Below are the code and all the weights of a small trained network. Each question names an input and a target symbol and asks about switching units off, where a switched-off unit gives its printed mean instead of its output.

import numpy as np


def w(rows, s, z=0):
    codes = np.array(rows[::2]) - 128.0
    scale = np.full(codes.shape[1], s)
    scale[-1] = z or s
    return codes * scale


def f(y):
    return y / 2 * (1 + np.tanh(0.7978845608 * (y + 0.044715 * y**3)))


def softmax(a):
    e = np.exp(a - a.max(-1, keepdims=True))
    return e / e.sum(-1, keepdims=True)


def log_softmax(a):
    a = a - a.max(-1, keepdims=True)
    return a - np.log(np.exp(a).sum(-1, keepdims=True))


def net(x, mask):
    ids = ['ΘΛβεπσφψω'.index(c) for c in x.split()]
    T = len(ids)
    res = E[ids] + P[:T]
    u = 0
    for l in range(3):
        r = res
        for j in range(2):
            rows = slice(3 * j, 3 * j + 3)
            q, k, v = (r @ M[l][rows].T for M in (Q, K, V))
            z = softmax(np.where(np.tri(T) > 0, q @ k.T / 3**0.5, -1e9)) @ v
            o = O[l][rows]
            res = res + np.where(mask[u + j], z, o[:, -1]) @ o[:, :-1]
        u += 2
        y = f(res @ A[l][:, :-1].T + A[l][:, -1])
        res = res + np.where(mask[u : u + 4], y, B[l][:, -1]) @ B[l][:, :-1]
        u += 4
    return log_softmax(res[-1] @ U[:, :-1].T + U[:, -1])


Q, K, V, O, A, B = {}, {}, {}, {}, {}, {}
E = w([
[64,97,123,127],'Θ',
[83,90,191,121],'Λ',
[69,112,58,145],'β',
[108,152,15,171],'ε',
[71,134,209,195],'π',
[187,249,116,135],'σ',
[166,144,81,36],'φ',
[197,112,157,64],'ψ',
[219,123,219,153],'ω',
],0.013)
P = w([
[126,121,105,131],'0',
[127,244,115,116],'1',
[100,105,119,123],'2',
[150,254,128,122],'3',
[133,93,114,130],'4',
[158,196,148,128],'5',
[126,99,117,124],'6',
],0.0085)
Q[0] = w([
[171,164,127,40],'L0H0',
[194,193,198,23],'L0H0',
[186,175,129,45],'L0H0',
[207,90,112,189],'L0H1',
[81,144,166,83],'L0H1',
[112,146,119,254],'L0H1',
],0.0092)
K[0] = w([
[111,180,1,99],'L0H0',
[231,135,20,86],'L0H0',
[119,158,51,82],'L0H0',
[35,151,136,220],'L0H1',
[238,109,174,26],'L0H1',
[146,189,42,181],'L0H1',
],0.0071)
V[0] = w([
[136,93,189,149],'L0H0',
[104,103,100,142],'L0H0',
[100,132,109,138],'L0H0',
[171,128,89,182],'L0H1',
[120,130,107,165],'L0H1',
[2,122,146,137],'L0H1',
],0.0079)
O[0] = w([
[17,158,145,22,99],'L0H0',
[152,20,86,171,72],'L0H0',
[148,107,88,153,199],'L0H0',
[81,158,253,90,254],'L0H1',
[119,117,235,146,249],'L0H1',
[223,16,103,252,199],'L0H1',
],0.0047,0.00094)
A[0] = w([
[202,118,132,93,214],'L0N0',
[194,171,145,94,1],'L0N1',
[128,90,64,68,192],'L0N2',
[90,2,134,82,34],'L0N3',
],0.01,0.0031)
B[0] = w([
[213,94,117,149,252],'L0N0',
[161,79,112,66,219],'L0N1',
[134,93,64,135,186],'L0N2',
[157,69,132,1,148],'L0N3',
],0.0092,0.0012)
Q[1] = w([
[84,66,129,87],'L1H0',
[110,149,204,174],'L1H0',
[171,150,92,129],'L1H0',
[96,91,102,95],'L1H1',
[97,152,174,198],'L1H1',
[160,101,61,1],'L1H1',
],0.0088)
K[1] = w([
[142,91,96,95],'L1H0',
[84,116,117,124],'L1H0',
[149,157,138,142],'L1H0',
[104,87,130,119],'L1H1',
[193,122,131,129],'L1H1',
[5,130,132,144],'L1H1',
],0.015)
V[1] = w([
[159,102,192,216],'L1H0',
[88,255,168,116],'L1H0',
[157,53,107,36],'L1H0',
[85,41,168,90],'L1H1',
[241,153,80,101],'L1H1',
[179,95,240,161],'L1H1',
],0.0045)
O[1] = w([
[186,254,130,124,173],'L1H0',
[161,107,50,166,228],'L1H0',
[48,119,195,118,6],'L1H0',
[51,82,121,56,20],'L1H1',
[123,232,180,198,232],'L1H1',
[98,223,91,41,139],'L1H1',
],0.0043,0.0023)
A[1] = w([
[135,61,1,118,165],'L1N0',
[165,112,125,137,115],'L1N1',
[71,217,3,163,250],'L1N2',
[25,54,60,164,133],'L1N3',
],0.0051,0.002)
B[1] = w([
[101,134,66,210,171],'L1N0',
[160,109,117,133,133],'L1N1',
[109,247,110,138,254],'L1N2',
[1,108,95,72,155],'L1N3',
],0.0073,0.0038)
Q[2] = w([
[130,192,59,31],'L2H0',
[23,34,138,149],'L2H0',
[217,224,102,178],'L2H0',
[218,167,15,78],'L2H1',
[164,116,2,74],'L2H1',
[57,218,159,146],'L2H1',
],0.0058)
K[2] = w([
[143,64,126,96],'L2H0',
[28,186,117,61],'L2H0',
[254,107,112,182],'L2H0',
[82,146,230,179],'L2H1',
[65,112,215,119],'L2H1',
[210,104,140,136],'L2H1',
],0.0086)
V[2] = w([
[63,75,249,189],'L2H0',
[177,186,254,175],'L2H0',
[217,37,139,59],'L2H0',
[125,178,99,135],'L2H1',
[239,95,98,48],'L2H1',
[152,140,14,86],'L2H1',
],0.0079)
O[2] = w([
[11,163,226,107,1],'L2H0',
[173,240,225,145,214],'L2H0',
[166,165,80,3,52],'L2H0',
[179,116,124,159,201],'L2H1',
[162,159,34,36,76],'L2H1',
[174,66,33,133,155],'L2H1',
],0.0071,0.0051)
A[2] = w([
[80,1,86,84,94],'L2N0',
[88,49,188,59,213],'L2N1',
[156,46,148,244,8],'L2N2',
[208,42,220,72,206],'L2N3',
],0.0063,0.0018)
B[2] = w([
[152,85,219,163,200],'L2N0',
[219,105,181,93,160],'L2N1',
[31,195,79,45,255],'L2N2',
[2,221,62,45,172],'L2N3',
],0.0083,0.0063)
U = w([
[162,49,166,203,106],'Θ',
[97,108,171,68,163],'Λ',
[89,56,105,189,76],'β',
[43,146,43,146,135],'ε',
[80,153,215,216,231],'π',
[251,125,167,242,121],'σ',
[191,52,36,163,160],'φ',
[95,167,45,3,104],'ψ',
[105,250,176,29,3],'ω',
],0.0058,0.0064)

Each question gives the input, a string of symbols that net reads in full, and the target symbol t.
The units are the heads (3 rows each of Q, K, V and O) and the neurons (one row each of A and B). Each row of codes is followed by its name. A weight is (code - 128) times the scale printed after its matrix; where a second scale follows, it is the last column's (O, A, B and U).
mask holds one flag per unit, layer by layer, with each layer's heads first. A switched-off unit (its flag False) gives its mean, the last column of its rows in O or B, instead of its output. The means were averaged over made-up inputs and are rounded, as every weight is.
A unit's drop is (log p(t) with every unit on - log p(t) with that unit switched off) / (log p(t) with every unit on - log p(t) with every unit switched off).
The circuit of an input: a set's keep is (log p(t) with only the set's units on - log p(t) with every unit switched off) / (log p(t) with every unit on - log p(t) with every unit switched off). Starting from the 12 units with the biggest drops (on a tie, the unit counted first), units are removed one at a time, each time the one whose removal leaves the highest keep (on an exact tie, the one counted first), for as long as the keep stays at least 0.8.
circuit, biggest first: the units of the circuit, biggest drop first
unit that matters most: the unit with the biggest drop
top k neurons: the k neurons with the biggest drops, biggest first
top k neurons in layer l: the k neurons of layer l with the biggest drops, biggest first
which heads matter: for each layer, one digit per head in row order, 1 if its drop is at least 0.15 and else 0, layers parted by /
input π ε π π φ, target φ: top 2 neurons : (L0N0; L1N0)
input σ π ω β Θ, target Θ: which heads matter : 10 / 11 / 10
input σ ω ε, target ω: which heads matter : 10 / 01 / 11
input π π π Θ ψ β, target ψ: unit that matters most : L2H0
input π π σ Λ ψ σ, target ψ: which heads matter : 00 / 01 / 10
input π ω ψ ε π ε σ, target σ: which heads matter : 10 / 00 / 10
input β π ε π π Λ ε, target π: circuit, biggest first : (L2H1; L2H0)
input ε ω φ, target φ: which heads matter : 00 / 01 / 00
input π Λ φ π ψ Λ, target ψ: circuit, biggest first : (L2H1; L0N0; L1H1)
input π σ π ε, target σ: which heads matter : 10 / 01 / 10
input π π Λ Λ φ σ, target φ: circuit, biggest first : (L2H0; L0N0; L0H1; L0N2)
input ε σ π Θ, target σ: top 3 neurons in layer 0 : (L0N1; L0N0; L0N3)
input π π Θ ε ε Λ, target ε: which heads matter : 00 / 00 / 11
input π σ π π σ ω β, target β: top 2 neurons in layer 0 : (L0N2; L0N3)
input σ π β φ ε β Θ, target Θ: top 3 neurons : (L2N0; L1N3; L0N3)
input π ω ψ ε, target ω: circuit, biggest first : (L1N2; L2H0)
input ε ε φ π, target φ: top 2 neurons : (L0N0; L0N2)
input σ Λ ω π ψ, target ψ: circuit, biggest first : (L2N3; L0N0; L2H0)
input ε ε ε, target ε: unit that matters most : L2N2
input π π σ β, target σ: unit that matters most : L2H0
input π β π β ψ ε, target ψ: circuit, biggest first : (L2H0; L1N2; L0N0)
input ε Λ π ε σ Λ, target σ: which heads matter : 11 / 11 / 11
input ψ π π π ε ψ, target ψ: which heads matter : 00 / 00 / 10
